Here is a tiny trained network, its code and every weight. The questions are about switching its units off for an input and a class, where a switched-off unit gives its printed mean instead of its output.

import numpy as np


def w(rows, s, z=0):
    codes = np.array(rows[::2]) - 128.0
    scale = np.full(codes.shape[1], s)
    scale[-1] = z or s
    return codes * scale


def norm(h):
    return h / np.sqrt((h * h).mean(-1, keepdims=True) + 1e-5)


def f(y):
    return np.maximum(y, 0)


def log_softmax(a):
    a = a - a.max(-1, keepdims=True)
    return a - np.log(np.exp(a).sum(-1, keepdims=True))


def net(x, mask):
    res = np.array(x, float).reshape(1, 8) / 4 @ E
    u = 0
    for l in range(4):
        y = f(norm(res) @ A[l][:, :-1].T + A[l][:, -1])
        res = res + np.where(mask[u : u + 15], y, B[l][:, -1]) @ B[l][:, :-1]
        u += 15
    return log_softmax(norm(res)[-1] @ U[:, :-1].T + U[:, -1])


A, B = {}, {}
E = w([
[150,74,62,217,31,203,85,118,85,120,145],'x0',
[90,136,90,157,216,89,29,141,48,132,116],'x1',
[255,54,57,96,170,54,81,128,215,240,219],'x2',
[137,106,224,120,68,117,71,198,105,210,128],'x3',
[126,130,129,150,124,105,149,129,110,135,132],'x4',
[213,182,151,199,210,203,186,222,96,141,123],'x5',
[125,124,128,128,129,129,132,130,125,131,128],'x6',
[124,129,129,132,129,127,131,125,128,132,132],'x7',
],0.0093)
A[0] = w([
[59,118,31,115,154,123,182,57,148,26,129,44],'0.n1',
[49,124,74,152,198,77,42,122,83,97,114,38],'0.n2',
[59,152,147,141,117,134,129,117,102,54,125,49],'0.n3',
[97,136,159,60,187,56,154,99,162,101,99,23],'0.n4',
[95,113,168,107,73,105,78,144,139,187,130,96],'0.n5',
[130,108,67,175,60,153,120,101,100,93,115,42],'0.n6',
[64,144,144,109,110,148,141,117,122,83,116,67],'0.n7',
[39,106,76,83,83,74,121,66,129,93,135,1],'0.n8',
[82,130,177,115,174,98,167,101,142,121,130,32],'0.n9',
[164,131,32,129,161,89,143,91,173,119,134,132],'0.n10',
[103,110,252,131,88,118,77,159,90,138,132,34],'0.n11',
[155,143,96,161,195,162,173,111,130,85,135,130],'0.n12',
[120,118,125,101,42,134,234,96,209,100,123,33],'0.n13',
[112,111,49,167,68,158,94,84,135,133,125,76],'0.n14',
[112,114,149,106,81,83,103,125,125,143,122,53],'0.n15',
],0.016,0.0047)
B[0] = w([
[104,181,107,101,53,133,137,164,105,251,47,249],'0.n1',
[195,159,167,96,153,179,76,52,53,116,183,232],'0.n2',
[122,36,109,113,155,75,165,104,105,99,94,219],'0.n3',
[80,145,124,130,115,94,114,203,125,97,219,224],'0.n4',
[140,151,105,134,92,73,147,137,108,199,95,194],'0.n5',
[90,138,110,104,108,136,122,186,111,89,184,207],'0.n6',
[116,62,121,138,142,71,183,93,112,113,120,205],'0.n7',
[112,159,177,217,136,126,74,90,234,91,89,226],'0.n8',
[98,160,99,80,122,148,128,175,126,76,159,186],'0.n9',
[166,87,86,130,120,50,155,124,130,176,109,225],'0.n10',
[124,168,101,108,93,162,146,167,116,216,74,205],'0.n11',
[125,175,162,166,126,170,129,182,124,173,76,219],'0.n12',
[206,157,185,104,126,174,96,51,68,114,187,241],'0.n13',
[95,148,117,122,119,88,110,184,131,96,185,210],'0.n14',
[117,138,155,182,133,108,97,101,184,132,111,168],'0.n15',
],0.023,0.012)
A[1] = w([
[77,133,146,115,131,135,97,219,131,75,208,12],'1.n1',
[162,166,73,119,93,146,202,84,166,85,126,111],'1.n2',
[158,3,74,95,154,64,136,97,166,129,140,2],'1.n3',
[78,123,156,108,87,130,137,131,106,113,135,21],'1.n4',
[103,114,124,100,124,137,110,150,139,71,157,53],'1.n5',
[134,132,101,138,156,138,116,142,126,74,127,52],'1.n6',
[152,120,155,117,96,147,182,121,157,104,160,46],'1.n7',
[84,153,148,58,173,130,140,165,183,97,172,28],'1.n8',
[140,136,158,203,217,226,165,196,147,125,92,12],'1.n9',
[115,170,81,97,207,111,162,99,149,137,128,96],'1.n10',
[68,96,73,136,97,186,117,165,141,108,191,3],'1.n11',
[166,125,180,85,146,196,111,68,112,115,168,48],'1.n12',
[105,135,146,77,149,129,133,148,161,118,147,78],'1.n13',
[136,106,68,182,87,173,90,145,118,82,150,33],'1.n14',
[53,58,166,120,148,154,182,97,79,59,77,6],'1.n15',
],0.017,0.0025)
B[1] = w([
[122,123,144,182,96,31,168,200,105,107,197,254],'1.n1',
[122,114,153,114,116,142,106,147,118,178,128,140],'1.n2',
[153,30,141,97,154,68,145,123,136,165,71,167],'1.n3',
[128,80,112,126,174,134,167,158,118,101,137,204],'1.n4',
[130,159,124,159,112,143,117,172,130,168,91,159],'1.n5',
[161,142,146,115,110,168,138,118,163,159,153,135],'1.n6',
[103,117,111,101,161,164,96,126,93,142,160,155],'1.n7',
[89,131,162,122,127,77,120,212,113,108,166,177],'1.n8',
[112,123,163,195,129,160,88,116,228,57,83,206],'1.n9',
[107,119,113,130,95,198,143,162,108,140,150,143],'1.n10',
[108,143,169,131,113,57,96,195,119,107,159,173],'1.n11',
[254,134,198,181,129,111,114,87,90,163,177,206],'1.n12',
[93,125,120,138,122,131,142,156,114,121,160,153],'1.n13',
[55,142,150,122,156,109,174,184,97,133,169,162],'1.n14',
[160,14,99,46,127,93,166,100,144,94,85,204],'1.n15',
],0.017,0.0086)
A[2] = w([
[149,145,134,115,196,192,67,65,77,97,168,39],'2.n1',
[136,175,34,141,168,117,138,107,145,108,118,62],'2.n2',
[146,116,112,161,155,141,157,185,121,109,129,114],'2.n3',
[135,98,125,107,140,146,118,81,151,174,105,5],'2.n4',
[136,154,78,107,168,142,141,87,155,91,98,116],'2.n5',
[111,186,53,111,137,162,170,82,146,158,95,84],'2.n6',
[86,133,128,114,104,159,124,127,117,106,114,27],'2.n7',
[164,117,93,157,144,39,112,105,148,163,153,49],'2.n8',
[81,137,147,171,138,155,82,83,228,78,108,44],'2.n9',
[114,123,132,148,120,135,110,125,159,126,115,39],'2.n10',
[134,129,145,189,161,172,112,112,216,77,91,47],'2.n11',
[125,138,116,122,198,142,99,113,107,119,134,81],'2.n12',
[101,81,114,136,145,145,157,111,103,116,98,13],'2.n13',
[141,3,91,70,155,105,146,112,171,141,106,55],'2.n14',
[93,186,99,141,124,152,141,118,130,154,118,71],'2.n15',
],0.02,0.0028)
B[2] = w([
[160,94,170,132,203,134,36,124,13,149,141,179],'2.n1',
[132,117,179,91,83,131,111,169,145,133,107,132],'2.n2',
[69,148,141,124,172,136,78,123,155,131,141,189],'2.n3',
[112,101,117,118,132,136,151,183,136,101,139,156],'2.n4',
[121,144,121,157,68,95,164,142,107,152,125,134],'2.n5',
[121,85,189,145,128,113,135,200,112,187,121,155],'2.n6',
[192,134,111,120,215,120,154,151,151,156,144,144],'2.n7',
[105,88,105,115,179,165,206,119,88,36,71,245],'2.n8',
[140,120,229,220,158,119,78,126,201,72,96,170],'2.n9',
[113,136,149,122,160,111,129,120,154,123,130,144],'2.n10',
[79,132,196,189,102,107,106,86,172,92,112,168],'2.n11',
[126,142,115,97,122,103,101,95,114,155,169,138],'2.n12',
[161,122,76,157,161,91,150,95,150,119,157,164],'2.n13',
[253,106,83,205,117,29,153,127,152,82,99,212],'2.n14',
[182,77,121,125,178,166,122,194,170,157,104,169],'2.n15',
],0.019,0.012)
A[3] = w([
[119,130,148,71,175,134,148,154,170,139,139,79],'3.n1',
[115,96,114,128,109,173,111,156,164,226,95,4],'3.n2',
[69,199,45,52,90,221,145,140,149,230,35,68],'3.n3',
[58,125,136,129,128,152,77,62,235,94,143,80],'3.n4',
[69,152,124,144,129,132,67,41,254,72,116,60],'3.n5',
[43,188,99,96,156,133,160,159,160,94,236,72],'3.n6',
[36,118,82,92,115,168,109,184,151,102,223,99],'3.n7',
[108,118,142,129,122,129,164,118,68,72,70,74],'3.n8',
[111,133,151,139,176,179,104,120,234,79,148,114],'3.n9',
[140,72,41,87,175,168,213,94,160,68,107,52],'3.n10',
[116,65,72,107,160,137,218,96,121,119,89,93],'3.n11',
[136,143,165,103,111,161,186,106,156,144,114,107],'3.n12',
[191,147,186,111,84,241,186,40,147,114,208,97],'3.n13',
[145,117,50,169,83,189,102,134,134,177,105,109],'3.n14',
[164,143,137,83,132,230,67,16,65,125,189,39],'3.n15',
],0.015,0.0038)
B[3] = w([
[124,136,136,164,105,80,110,123,91,132,144,148],'3.n1',
[126,223,103,102,67,165,123,110,140,154,95,197],'3.n2',
[199,120,122,169,97,93,151,141,170,205,39,238],'3.n3',
[115,119,170,199,153,160,138,121,148,99,118,185],'3.n4',
[105,95,179,186,186,250,144,158,171,112,112,209],'3.n5',
[62,107,66,111,61,199,133,180,112,100,172,254],'3.n6',
[102,201,160,69,140,90,173,112,151,84,194,235],'3.n7',
[204,143,74,110,154,162,138,108,232,121,204,203],'3.n8',
[68,142,141,118,95,119,80,20,175,142,142,192],'3.n9',
[113,108,99,112,97,143,178,31,143,100,103,221],'3.n10',
[104,109,115,101,89,161,98,69,118,55,115,248],'3.n11',
[130,102,101,143,171,94,86,173,106,143,138,147],'3.n12',
[94,105,75,97,252,130,29,133,52,138,128,186],'3.n13',
[91,144,176,96,177,77,175,164,145,165,118,173],'3.n14',
[135,66,135,42,168,216,105,57,140,184,209,223],'3.n15',
],0.023,0.0078)
U = w([
[163,66,60,106,136,106,198,71,152,74,110,187],'0',
[147,182,118,121,106,124,156,187,151,237,75,152],'1',
[58,161,116,109,118,117,152,207,124,82,247,174],'2',
[165,112,154,93,209,181,66,81,75,171,206,139],'3',
[82,130,196,216,165,170,106,105,223,91,119,2],'4',
],0.015,0.00093)

Each question gives the input, the list of numbers given to net, and the class t.
The units are the neurons (one row each of A and B). Each row of codes is followed by its name. A weight is (code - 128) times the scale printed after its matrix; where a second scale follows, it is the last column's (A, B and U).
mask holds one flag per neuron, layer by layer. A switched-off neuron (its flag False) gives its mean, the last column of its row in B, instead of its output. The means were averaged over made-up inputs and are rounded, as every weight is.
A unit's drop is (log p(t) with every unit on - log p(t) with that unit switched off) / (log p(t) with every unit on - log p(t) with every unit switched off).
The circuit of an input: a set's keep is (log p(t) with only the set's units on - log p(t) with every unit switched off) / (log p(t) with every unit on - log p(t) with every unit switched off). Starting from the 12 units with the biggest drops (on a tie, the unit counted first), units are removed one at a time, each time the one whose removal leaves the highest keep (on an exact tie, the one counted first), for as long as the keep stays at least 0.8.
circuit, biggest first: the units of the circuit, biggest drop first
top k neurons: the k neurons with the biggest drops, biggest first
top k neurons in layer l: the k neurons of layer l with the biggest drops, biggest first
drop of u: that unit's drop, to one decimal
input [-1,4,-4,7,3,5,7,1], class 1: circuit, biggest first -> [0.n11]
input [-6,4,-2,2,-5,-7,-8,5], class 4: top 2 neurons -> [0.n8 0.n15]
input [-5,-7,5,5,-5,-7,2,-2], class 3: top 4 neurons -> [0.n13 0.n1 1.n9 0.n3]
input [4,-5,6,-2,-5,-7,-8,2], class 4: top 2 neurons -> [0.n8 0.n3]
input [1,8,-8,2,5,-6,8,3], class 0: top 4 neurons -> [0.n3 0.n7 1.n15 0.n13]
input [7,-3,4,6,6,-3,1,5], class 2: top 2 neurons in layer 0 -> [0.n14 0.n1]
input [8,-6,-8,-3,-4,1,-6,8], class 0: top 2 neurons -> [0.n3 0.n7]
input [-4,7,0,5,1,-8,6,2], class 4: top 3 neurons -> [0.n8 0.n15 0.n13]
input [-5,8,8,-2,5,1,0,-5], class 0: top 2 neurons -> [0.n10 0.n13]
input [7,1,2,1,-7,-8,-5,-5], class 4: top 4 neurons -> [0.n8 0.n15 0.n4 2.n9]
input [0,7,-2,7,-1,-1,0,5], class 1: top 3 neurons -> [0.n11 0.n5 0.n13]
input [-4,-8,-3,7,-6,-8,-7,-6], class 3: top 4 neurons -> [0.n13 0.n1 1.n9 3.n13]
input [5,-1,-7,6,-3,1,1,-5], class 0: top 2 neurons -> [0.n3 0.n1]
input [3,4,-2,-5,-3,4,6,-8], class 1: circuit, biggest first -> [0.n1]
input [7,-8,0,2,-5,0,3,6], class 3: top 4 neurons -> [0.n13 0.n4 1.n12 0.n9]
input [8,8,-2,1,-8,2,4,-7], class 2: top 3 neurons -> [0.n6 0.n14 0.n13]
input [-5,8,8,6,0,-1,3,5], class 0: top 4 neurons -> [0.n13 0.n1 2.n8 0.n5]
input [2,7,-8,0,0,5,4,-5], class 0: top 3 neurons -> [0.n3 1.n15 0.n13]
input [-5,-6,-2,4,8,3,4,-2], class 3: top 3 neurons in layer 0 -> [0.n13 0.n14 0.n6]
input [7,-3,5,6,-5,-1,-6,-7], class 2: circuit, biggest first -> [0.n14]
input [-7,5,4,0,2,-7,-3,7], class 2: top 3 neurons in layer 1 -> [1.n1 1.n9 1.n8]
input [6,-5,0,-1,7,-1,-1,3], class 2: top 2 neurons in layer 0 -> [0.n6 0.n14]
input [-7,2,-7,-5,-1,-8,-6,3], class 4: top 4 neurons in layer 0 -> [0.n8 0.n6 0.n14 0.n4]
input [6,6,2,1,-8,5,5,-1], class 2: top 2 neurons in layer 1 -> [1.n1 1.n14]
input [1,-6,-1,-5,-8,-4,-1,-1], class 3: top 2 neurons in layer 0 -> [0.n13 0.n11]
input [-6,-3,-7,-2,-1,-7,-6,-8], class 0: top 3 neurons in layer 1 -> [1.n15 1.n4 1.n9]
input [2,4,3,-2,3,-1,5,2], class 3: circuit, biggest first -> [0.n2]
input [5,-5,-4,5,3,-5,5,6], class 1: drop of 2.n14 -> 0.1
input [-8,-8,1,-3,-8,0,0,3], class 2: top 3 neurons in layer 0 -> [0.n4 0.n2 0.n9]
input [-6,4,3,-6,2,8,0,-6], class 4: top 2 neurons in layer 0 -> [0.n12 0.n1]
